In the rows, 128 means zero.
Each row has a class, written after it, and each block has its own classes.
[146 142 147 143 121 182 106 126 121 116 132  93 144 148 113 163 107 147
 156 115 134 150 104 129 159 167 152 148 172 191 155 134 140 173] => q565
[146 120 161 144 117 174  97 120 120 102 145  80 165 131 116 168 114 134
 129 123 147 164  95 128 157 177 150 135 181 204 159 130 127 189] => q689
[107  99 171 114 159 155 125 181 183 145 165 121 121 124 139 142 161 138
 114 176  95 214 126 104 162 144 109 107 145  51 159 156  99 176] => q921
[ 81 180 129 111 113 147 123 118  93 184 116  84 104 104 114 151 155 104
 153 138 132 112 140 177 115 171 108 103 108 131  79 167 150 141] => q730
[136 117 164 164 123 191  97 123 131 108 135  90 143 135 116 176 105 126
 141 111 128 148  79 137 162 185 145 140 165 205 169 126 139 184] => q999
[118 110 129 118 104  95 121 135 145 131 149 114 136 105 126 126 146 114
 129 130 137 115 121  95 129 156 119 127 142 147 118 123 157 114] => q59
[133  94 136 117 100  98 108 129 133 132 164 121 146  97 110 149 168 100
  97 127 171 117 157 106  95 141 120 110 136 150 122 106 157 105] => q485
[149 126 173 158 111 190  92 121 112 111 154  76 155 145 112 180 113 147
 151 113 153 142  96 136 153 162 140 135 166 203 161 127 153 178] => q689
[ 87 184 128 112 119 147 115 115 103 176 116  90 112 105 111 142 149 102
 159 140 135 111 137 174 114 170 114 112 104 139  76 169 153 128] => q730
[129 120 162 159 125 188  94 121 127 109 143  88 149 125 115 171 104 125
 149 113 133 147  87 133 158 184 157 140 168 205 170 130 133 181] => q999
[117 106 135 123 102 112 123 127 147 138 137 111 148 109 125 125 156 113
 121 126 147 124 133  90 121 173 114 114 148 134 107 121 157 116] => q999
[106 156 108 199  68 211 139 103 135 135 130 197  93 181 106 191 128 127
 170 135 128 212 110 165 133 165 139 160 104 187 206 122 135 126] => q689
[115  85 165 100 153 151 119 175 183 132 154 129 123 117 135 133 178 126
 107 182 103 219 141  97 172 131 106 109 131  57 172 149  98 171] => q485
[144 139 163 163 127 187 107 121 124 119 136  83 138 143 112 172 102 123
 143 113 133 146  96 130 165 177 157 154 154 198 156 131 155 181] => q12
[133 114 136 121 100  96 124 125 134 133 158 122 162  95 108 131 159 116
  94 126 162 109 146 100 105 150 125 123 139 146 119 111 168 108] => q12
[139 117 160 161 117 186  94 124 106 110 146  84 143 143 122 181 106 140
 160 112 148 128  98 141 139 160 150 134 153 195 158 120 143 177] => q485
[ 81 163 137 115 117 142 130 119  95 170 131  78 118 102 113 145 156 124
 149 133 135 130 133 182 112 177 112 106 113 111  76 168 146 146] => q730
[117 125 143 128 108 113 128 127 138 137 143  99 138 116 126 141 155 115
 114 130 138 126 134  93 134 165 122 121 136 123 113 116 171 120] => q12
[113 160 104 185  88 225 146 108 149 139 104 197  81 202  99 188 117 109
 187 129 133 195 116 175 126 158 140 173  84 181 190 128 133 116] => q723
[118 117 132 123  89 101 128 122 138 140 152  98 139 106 125 129 154 104
 111 128 151 120 136  85 128 155 108 113 149 139  88 108 165 127] => q689
[144 121 166 149 117 190 100 122  96 105 146  77 158 150 116 192 101 146
 162 106 159 122 101 151 133 162 145 135 153 205 174 124 153 167] => q723
[106 155 105 196  84 205 147 106 139 143 119 213  85 161  96 180 117 128
 173 134 125 193 120 181 119 174 143 172  96 187 214 136 124 119] => q730
[111 168  95 161 101 181 147 117 127 132 122 204  95 171 106 182 120 118
 157 140 129 190 120 155 137 159 145 170 119 179 189 124 128 106] => q565
[ 68 161 135 127 116 165 117 115 117 170 129  76 113 119 109 149 156 119
 150 129 129 129 109 176 102 176 119 100 117 116  68 155 153 149] => q999
[ 85 168 118 103 108 150 127 116  95 169 119  83 112 118 101 136 172 135
 158 145 141 145 130 177  98 164 114 106 120 124  65 160 140 146] => q565
[115 169  94 187  81 208 149 112 146 140 107 206  79 187 105 179 122 117
 186 139 121 196 116 167 126 158 142 171  95 191 192 118 131 113] => q565
[118 116 139 123 105 102 130 127 132 133 144 115 147 103 129 138 143 125
 116 120 140 116 146 106 131 172 113 121 150 127 119 125 157 112] => q730
[118  89 167  99 170 148 124 169 186 150 152 129 128 113 128 112 156 153
 109 166 102 184 126 129 157 117 118 114 142  82 161 166 100 174] => q59
[ 74 154 132 120 111 149 118 124 106 175 139  70 104 113 110 152 164 128
 158 138 128 133 109 180  98 167 118 101 113 128  88 166 152 153] => q59
[138 132 161 153 125 182 104 119 120 109 140  86 149 140 111 178 105 128
 133 116 136 153  95 138 151 183 156 146 157 202 157 130 148 178] => q12
[110 153  94 189  73 212 143 107 130 141 119 199  75 173 100 188 131 100
 183 139 142 202 119 160 123 162 145 166  86 185 190 123 128 122] => q485
[140 138 161 158 117 181  98 127 113 111 136  79 143 143 114 178 111 130
 145 111 132 145  95 137 159 179 149 145 146 199 157 130 145 184] => q12
[ 73 171 129 115 115 157 110 115 120 174 119  87 112 112 120 145 156 107
 152 141 122 116 118 171 111 172 120  97 115 134  85 158 149 144] => q999
[118  94 174 106 166 144 112 156 167 147 159 129 142 112 123 115 168 158
  83 167 114 196 141 123 159 114 109 106 154  78 154 155 101 173] => q689
[136 113 133 118  94 108 113 129 140 132 149 110 151 106 114 139 154 102
 108 114 154 110 150  92 122 142 114 119 135 147 125 109 167 109] => q723
[108  94 170  98 157 151 127 176 177 134 158 126 128 126 141 131 160 152
 120 182  99 209 126 106 164 142 104 106 149  52 154 161  94 173] => q921
[111 104 161 108 157 155 132 173 182 131 148 133 127 129 134 125 165 147
 122 178  88 218 131 106 177 125 104 121 143  63 168 145 102 167] => q565
[110  93 172 108 150 150 123 167 180 131 160 124 138 128 138 131 167 137
 107 176 101 214 134 104 167 128 103 105 146  73 166 145 100 177] => q689
[ 88 175 117  94 120 136 113 124 103 172 131  91 113 103 104 141 157 111
 151 150 145 115 112 169 106 165 126 114 116 148  87 174 144 136] => q59
[146 128 166 150 106 178  95 127 114 104 158  74 160 142 115 185 108 130
 135 112 153 140  94 132 141 169 142 133 171 207 156 118 150 181] => q689
[ 82 162 135 123 113 149 121 110 105 175 139  64 107 126 113 154 164 121
 136 132 134 145 121 166 116 165 108  93 119 114  62 157 161 154] => q689
[119  82 171 107 166 156 114 162 188 146 148 136 130 120 132 118 171 144
 106 167 108 192 151 132 151 107 119 105 132  63 155 150  95 170] => q485
[105 159 106 197  79 220 147 112 139 144 123 203  76 180 105 192 118 122
 187 143 128 205 103 174 126 173 146 167 101 177 193 132 124 126] => q921
[ 80 160 134 108 111 142 116 114 105 171 139  73 124 117 114 144 169 126
 136 144 140 148 129 163 115 171 112  95 129 118  68 163 148 154] => q689
[110 172  92 181  82 218 146 112 148 135 112 201  84 188 103 188 118 118
 178 144 116 212 113 164 116 165 146 166 104 191 202 122 134 116] => q565
[126 126 139 119  96 104 123 132 126 138 167 109 145 102 114 159 152 103
  97 120 156 109 146  94 115 157 125 117 137 150 128 109 177 114] => q12
[108 105 136 123 112 109 126 127 154 142 141 115 149  96 129 119 151 106
 115 129 143 123 136  92 124 168 124 114 151 129  98 117 146 118] => q999
[110 110 142 131 105 112 114 127 148 144 140 113 146  98 129 126 157 109
 119 129 138 118 136 103 123 166 117 113 144 139 115 115 158 114] => q999
[122 150 110 162 108 175 145 114 128 131 120 207 106 154 103 170 114 124
 142 135 141 184 129 169 131 177 137 173 111 178 187 141 123 106] => q730
[ 74 161 124 121 111 140 120 116  84 167 137  80 112 114 112 153 158 131
 148 139 142 134 113 183  93 178 111  99 119 119  51 163 143 143] => q921
[ 67 153 140 117 125 154 116 117 119 172 131  83 122 110 115 146 161 119
 140 139 129 139 120 181 101 181 124  98 124 118  78 161 142 150] => q999
[ 82 189 117 114 103 159 107 117 100 175 112  74 101 126 110 149 151  91
 174 128 139 104 127 166 118 158 110 110  87 142  58 153 158 137] => q723
[140 110 135 110  95 106 110 134 123 139 144 113 161 102 108 142 166 110
 102 121 174 113 154  94 114 153 105 115 142 155 123 118 164 108] => q723
[ 99 151 112 199  85 230 138 106 160 149 111 203  81 174 101 174 121 113
 176 139 120 201 107 171 122 174 145 165  96 188 197 125 133 122] => q999
[112 161 104 200  78 209 132 113 131 146 120 199  74 180 102 191 125 123
 180 140 125 203 108 174 118 176 141 168  97 186 196 134 128 120] => q921
[112 163 104 196  81 211 140 112 131 145 124 196  77 180 105 199 118 119
 168 136 126 202 103 164 126 177 136 163 106 180 188 133 139 118] => q921
[138 128 163 157 121 188  99 133 112 115 156  80 136 148 115 188  92 151
 165 105 140 127  76 148 141 172 151 144 160 209 171 137 155 176] => q59
[135 124 157 161 116 172 111 119 108 115 136  94 150 118 118 166  99 138
 152 108 133 139 104 147 154 184 148 143 163 203 165 138 129 183] => q730
[118 147  95 156  99 179 140 114 128 133 126 202  90 159 107 177 124 103
 149 144 147 182 127 145 124 157 152 163 105 177 188 125 121 113] => q485
[117 111 132 130 104 107 105 133 141 137 142 108 138 105 127 141 160 101
 112 130 143 126 142  88 124 158 124 115 145 134 114 111 149 124] => q485
[143 137 139 150 112 178 103 122 114 108 134 103 144 140 102 165 110 145
 156 118 138 148  95 139 145 168 152 152 167 210 164 128 130 174] => q565
[114 168 107 164 101 188 146 114 129 135 125 196  98 163 102 178 123 112
 143 147 136 197 117 148 143 177 148 175 103 174 189 134 140 114] => q12
[ 87 156 124 106 110 147 121 114  94 180 117  71 112 118 104 140 168 124
 146 129 149 127 133 169 107 166 104  98 108 120  61 166 152 150] => q723
[113 165 110 188  75 220 154 108 131 143 118 189  82 186 103 192 123 116
 172 137 128 211 119 168 130 180 150 171  89 185 203 129 146 129] => q12
[117 155  92 150 104 179 141 117 118 130 127 204  92 162 102 173 120 102
 147 141 154 187 124 150 131 161 143 170 103 173 161 131 120 111] => q485
[128  93 130 118  99 105 113 122 138 127 157 128 154  94 115 136 164 108
 101 129 163 119 156 106  94 129 125 106 140 143 121 105 151 104] => q485
[106 161 100 168  98 180 140 118 122 130 135 198  92 166 109 192 116 125
 148 138 132 192 104 154 134 179 145 161 121 163 180 137 122 113] => q921

A new block, with new classes.
[144 131 150 113 124 162 165 137 147 103 102 133 151 128 191 114  73 102
 111 137 157 134 122 168 119  99 160 136 104 128 108 129 115 148] => q628
[173 127 147 129 148 123 121 150 114  99 122 166 119 110 165  84 148 139
 100 122 121 161 129 134 115 163 162  84  86 134 128 106 125 120] => q587
[149 145 103 134 111 123 127 147 142 113 122 155 131  99 163 144 146 130
  96 124 144 127 135 140 125 137 121  70  73 118 147 128 126 122] => q330
[156 128 164 118 140  90 112 146 129  74 113 148 111 134 131 133 108 130
 138 126 113 192 131 174 145 190 110 162 145 173 116 118 149 138] => q538
[183 141 153 113 121 101 127 161 161  77 117 172 106  87 142 123 135 152
 151 106 118 167 147 189 141 163  96 116  76 190  92 106 161 123] => q818
[150 158 141 126 100 101 107 130 140 127 119 114  77 112 134 100 153 174
 141  82 165 161 119 191 143 162  95 160 138 159 100 133 128 150] => q970
[147 121 131 130 105 115  97 152 131  97 132 153  83 129 100 126 150 139
 126 128 125 133 112 145 140 208 122 148 139 148 100 104 129 115] => q152
[133 151 131 142 110 146 145 151 144 134 105 172 143 112 198  68 115  95
 108 148 108 128 138 176 120  91 147  89 114 156 141 135 148 122] => q73
[144 149 191 145 122 171 161 137 148 139 125 118 119 109 170 125 127 114
 132 144 130 154 113 172 162 144 133 108 105  92  81 135 123 147] => q73
[142 128 122 138  88 122 104 119 168 152 138 113 102 118 184  94 124 139
 105 137 150 162 117 161 130 100 129  94 134 132 142 123 165 148] => q711
[133 119 105 135 121 141 137 143  84  96 110 108 113 135  87 169 161 111
 119 129  99 131 130 116 150 188 102 157 123 146 122 131 110 132] => q625
[117 131 169 132 125 148 179 152 137  98 125 126 114 101 178 109 114 134
 118 159 132 164 129 162 119 111 155  78 142 115 133 108 148 142] => q974
[149 172 157 115 101 146 109 111 177 103 135 119  76 144 128 170 158 118
 122 137 144 162 124 136 154 146 111 148 131 134  85 112 116 168] => q628
[178 126  90 131  93 128 119 145 162 121 124 159 143  83 155 100 117 107
 122 135 118 130 156 146 105  93 132  97 113 140 109 142 147 149] => q625
[157 156 148 134 133 146 144 133 121  78  92 108 101 101 115 141 133 143
 125 116  90 117 143 123 138 174 114 163 111 119  57  86 116 128] => q970
[168 128 142 128 118 145  94 138  93 131 114 110  82  83 112 145 175 162
 152  81 122 130  95 140 186 199 117 124 130  98  65 110 117 139] => q721
[119  82 151 134 133  93 150 141 128  88  96  90  88 130 122 202  80 137
 127 127 139 155 116 163 179 190  95 128 141 177 125  80 164 100] => q711
[185 119 147 122 128 135 107 139 139  85 112 157 100 110  95 107 143 141
 122 105 118 141 132 150 144 176 125 160 143 141  68 110 125 155] => q152
[149 127 106 138 115 121  69 133 166 123 148 145 106 151 155  82 172  97
 122 149 149 134 141 107  98 108 144  74 140 124 114 111 150 142] => q974
[136 119 133 123 105  65 126 125 119 102 115 128  99  97 119 102 147 162
 102  91 125 144 137 139 116 181 116 139 112 155 136 137 117 105] => q711
[180 105 140 114  99 134 131 126 151  97 110  80  89 128 146 124 112 132
 130 123 185 146 130 156 166 154 108 145 181 133  71 117 143 173] => q721
[133 131 135 131 112 110 116 121 154 146 159 134 102 134 135  53 160 146
 123 124 131 169 120 171 126 125 138 123 117 127 133 162 152 139] => q538
[131 157 141 135 133 114 139 142 139 109 116 160 133  93 140 140 149 132
 122 141  94 151 151 139 137 129 127  70  98 133 143 136 160 129] => q721
[161 161 153 119 115 152 160 134 154  99 110 153 117 133 173  79 140 111
 101 132 142 143 152 151 122 131 146 124  79 150  80 125 109 128] => q587
[145 158 117 135 154 137 126 132 140 121 115 168 147 113 190 112 128 111
 106 153  83 140 156 135 105  87 153  92  85 140 153 113 154 136] => q83
[162 136 143 135  99 138 166 162 138 101 112 158 126 109 201  67 130 102
  97 153 136 158 143 157  95 137 154 102  81 132 100 153 114 134] => q587
[111 129 101 121 116 156 130 144  81 105 108 145  83 135  88 142 132  98
 133 118 132 102 121 161 140 131 135 138  82 105 137 133 134 107] => q330
[132 122 152 136 113 110 117 129 136 129 111 134  57 120 114  94 166 145
 125  80 144 150 118 185 147 162 101 144 132 147  63 134 117 138] => q330
[137 104 117 135 114  91 100 143  88 117 125 129 100 124 114 116 167 153
 116 121 125 165 130 134 132 198 109 133 171 130 124 132 139 149] => q974
[158 178 136 117 133 135 101 138 158 107 144 153 121 121 175  80 141 141
 137 137 127 155 132 167 109 107 136 129  92 147 160 114 145 111] => q625
[133 162 132 130  85 125 135 161 132 124 109 170 126  98 178  90 135 124
 118 129  99 158 137 167 119 128 142  90  90 167 110 114 138 127] => q711
[159 123 117 149 131 160  97 151 163 127 139 136 122 126 145 130 118  90
 142 182 115 125 141 116 115  98 146  85 162  90 117 102 162 130] => q625
[106 144 151 133 114  88 132 151 137 104 117 120  70 159 164 123 119 123
 134 137 181 166 126 178  91 171 106 150 107 152 109 112 121 111] => q818
[118 115  94 139 114 101 111 130 122 140 112 123  54 127  97 155 165 130
 132 106 116 123 131 148 148 158 100 139 156 168 104 114 133 126] => q83
[100 119 143 137 102  79 137 126 145  58 124 136  71 116  84 180 109 110
 131 145  84 173 129 167 136 181  79 140 125 177 105 131 167 134] => q330
[143 140 125 135 130 118  75 140 114 118 134 117 115 152 110 137 159 137
 161 117 125 128 110 131 157 182 101 147 122 151 125 114 147 109] => q970
[161 130 142 137 121  82 104 160 171  81 128 176 104 129 112 129 127 122
 104 141 136 198 136 152  88 142 120 117 116 165 136 130 116 178] => q970
[112 135 137 147 108  70 117 139 154 120 147 139 140 175 163  70 149 100
 110 161 137 194 137 151  87 159 120 126 137 162 144 184 136 148] => q538
[165 126 125 133 111 135 112 124 139  97 126 124  88  72 144 135 178 145
  95 117  84 148 113 150 153 175 107 115  99 137 153 148 136 132] => q711
[139 140 134 130 115 149 134 158 114 132 124 108 121 166 184 108 124 105
 127 148 163 167 114 150 124 147 141 151 107 109 103 126 107 146] => q538
[177 117 110 141 126 133  91 166 142 110 111 154  56 129  89 100 159 148
 134 128 127 148 117 170 128 143 108 154 150 128 117 126 128 116] => q587
[216 156 144 100 132 165 145 134 141  73 120 127 144  82 189 107 120 140
 125 115 110 145 151 140 155 135 153 106  64 119  77  78 155 148] => q538
[161 134 175 135 102  95 141 137 137 106 101 131 101  70 145 105 129 166
 114  86 136 142 127 161 137 176 123 127 101 136  75 119 114 127] => q970
[122 142 149 119 137 108 161 117 157  64 121  95  97 146 115 124  74 142
 134 142 144 186 136 190 117 129 117 158 156 146 124 111 164 157] => q538
[154 125 169 110 107 150 132 103 155 114 127  95  60  89 147 144 103 144
 128 117 122 149 108 161 155 152 118 191 124 112  68 115 111 139] => q711
[148 122 106 118 113 145 108 102 158 124 140 122 112 120 198  69 106  87
 137 123 150 131 117 175 116  92 144 115 114 163 110 162 161 144] => q587
[146 153 145 140 128 127 152 148 166 109 124 110 121 140 205 118 126 104
 123 160 154 156 146 144 121 122 123  90  93 140 118  98 144 126] => q73
[134 130 132 126 137 177 170 126 132 120 129 125 117 139 165 113 125 118
  93 159 125 131 128 141 137 147 150 123 123 120 121 131 119 129] => q587
[ 98 142 141 113 128 138 152 109 140 130 138 129  93 156 142 113 124 119
 115 129 157 117 137 167 123 183 137 136 126 136  85 122 123 122] => q818
[133 139 155 127 103 100 149 137 135  91 114 100  88 112 170  96 136 157
 129 128 138 166 128 192 139 172 111 139 135 150 116 129 171 126] => q628
[157 145 151 118 140 183 118 143 153 108 140 148 142 153 159  79 101  91
 151 158 134 167 125 186 125  80 152 135 133 141 134 151 160 187] => q970
[145 132 103 153 109 121 119 147 168 115 130 127 126 123 168 126 146 130
 115 157 109 138 119 141 125 118 111  89 129 166 157 117 151 127] => q83
[127 138 126 121 139 112 157 136 141  97 123 137 143 107 163 185  86 121
 113 153 120 179 137 157 114 133 128 111  84 132 143 132 148 161] => q628
[146 161 190 125 107 164 116 108 169 130 137 151 117 113 158  63 107  94
 144 138 128 139 131 171 115  89 166 136 130 102  72 146 132 147] => q625
[134 147 105 123 116 109 129 121 123 115 124 103 120 100 142 144 129 171
 130 106 119 148 112 164 132 170 101 155  99 132 111 131 136 136] => q628
[173 137 113 126 122 162 129 127 138 100 116 113 108  84 159 114 126 151
 121 117 120 119 124 161 127 137 115 128 120 112 104 113 142 143] => q818
[120 144 140 121 106 107 144 154 158 108 131 143 113 131 152 124 104 114
 154 141 140 172 133 185 138 105 125 106 129 179 143 125 170 126] => q538
[178 157 146 125 117 102 106 153 171  90 141 154 140 121 197  62 149 124
 126 155 134 156 156 130  90 112 130 116 109 158 163 127 140 103] => q625
[135 132 152 114 122 105 158  94  96  71 125 120 123 106 127 112 125 149
  93 106 103 158 128 158 135 194 146 127  90 155 131 128 143 161] => q83
[148 136 128 127 104 105 129 130 153  58 118 115  71  94 101 144 154 144
 132  95 125 150 117 165 135 147  77 138  89 164 111 129 128 131] => q330
[137 137 153 111 134  95  99 113 157 118 135 172 115 117 185 112  89 140
  88 131 150 158 127 147 101 120 134 141 168 137 171 128 111 135] => q330
[118 176 138 140  91 144 175 155 143 133 109 176 147 109 184  74 144 115
  91 133 120 144 143 182 110 128 154  83  68 160 108 137 110 127] => q625
[134 110 129 154 109 113 153 162 120 108  94  99  98 113 148 108 124 124
 133 126 142 142 110 185 130 144  97 137 128 144 134 145 133 116] => q73
[155 115 122 120  94  84  86 115 106  98 126 119  97 118  90 117 137 173
 115 100 144 158 102 157 150 204 106 149 156 136 135 140 143 155] => q721
[140 150 145 105 126 126 123 141 152  99 122 180 100 137 128  79 127 105
 119 145 145 121 162 131  96 119 176 102 151 122 110 107 123 128] => q721
[167 109 135 110 127 103 154 142 131  93 110 137  90 109 123 158 121 135
 105 111 138 168 143 161 150 172 114 168  71 138 113 136 117 134] => q538
[143 145 176 124 137 106 143 144 138  78  99 115  89 141 108 137 149 136
 147 111 143 179 138 172 131 182  98 177 119 145  64 130 113 148] => q628
[120 123 130 130 111 123 144 141  91 114 121 118 102 110 131  87 140 145
 124 112 119 128 112 167 127 174 135 147 119 142 133 133 122 100] => q625
[134 153 132 141  95  96 111 149 106 130 111 130  83 131 137  96 167 161
 138 112 106 174 122 172 132 194 100 161 163 179  73 107 123 152] => q83
[109 168 155 136 147 153 178 123 146 101 109 140 136 105 147 130 101  97
 125 152  86 126 140 157 113  81 133 128  69 120 144 144 131 110] => q73
[ 99 133 127 127 144 116 182 131 131 121 110 106 118 122 161 118 128 127
 116 135 143 115 152 130 111 121 135 117 108 124 129 136 122 102] => q721
[160 106 104 112 134 104  88 137 117  72 110 151  88  91  95 196 105 122
 150 108 110 145 130 137 142 127 110 135  77 148 122  89 163 125] => q974
[135 158 148 134 116 159 148 117 149 154 106 120  97 120 183 109 159 114
 122 103 147 112 151 159 152 144 124  99  84 129  26 106 135 130] => q818
[172 106 123 123 135 134  77 149 116  92 119 155 118 124  85 145 145 123
 156 111 100 156 112 138 148 150 103 163 125 151  96 125 125 153] => q974
[163 161 133 126 145 175 145 148 126 102  99 182 124  85 137 125 132 137
 100 129  91 121 143 152 118  95 144 108  49  96 144 110 131 118] => q818
[138 129 135 115 108  97 158 135 111 104 121 122  93 105 125 148 110 148
 118 127 138 126 142 141 151 169 123 130 101 127 144  97 146  90] => q73
[133 114 127 127 126 155 144 102 144 128 131 122  84  92 160 116 134 150
  87 102 121 137  93 200 141 173 115 142  99 139 110 154 119 152] => q818
[126 135  97 134 127 148 151 111 151  88 124  94 129 128 123 124 113 134
  98 134 125 111 120 151 118 147 118 135 136 140 137 135 130 150] => q970
[142 166 131 107 136 177 114 126 114 122 141 158 131 106 166  96 134 148
 121 129  78 142 112 167 151 132 161 115  78 133 159 107 157 121] => q711
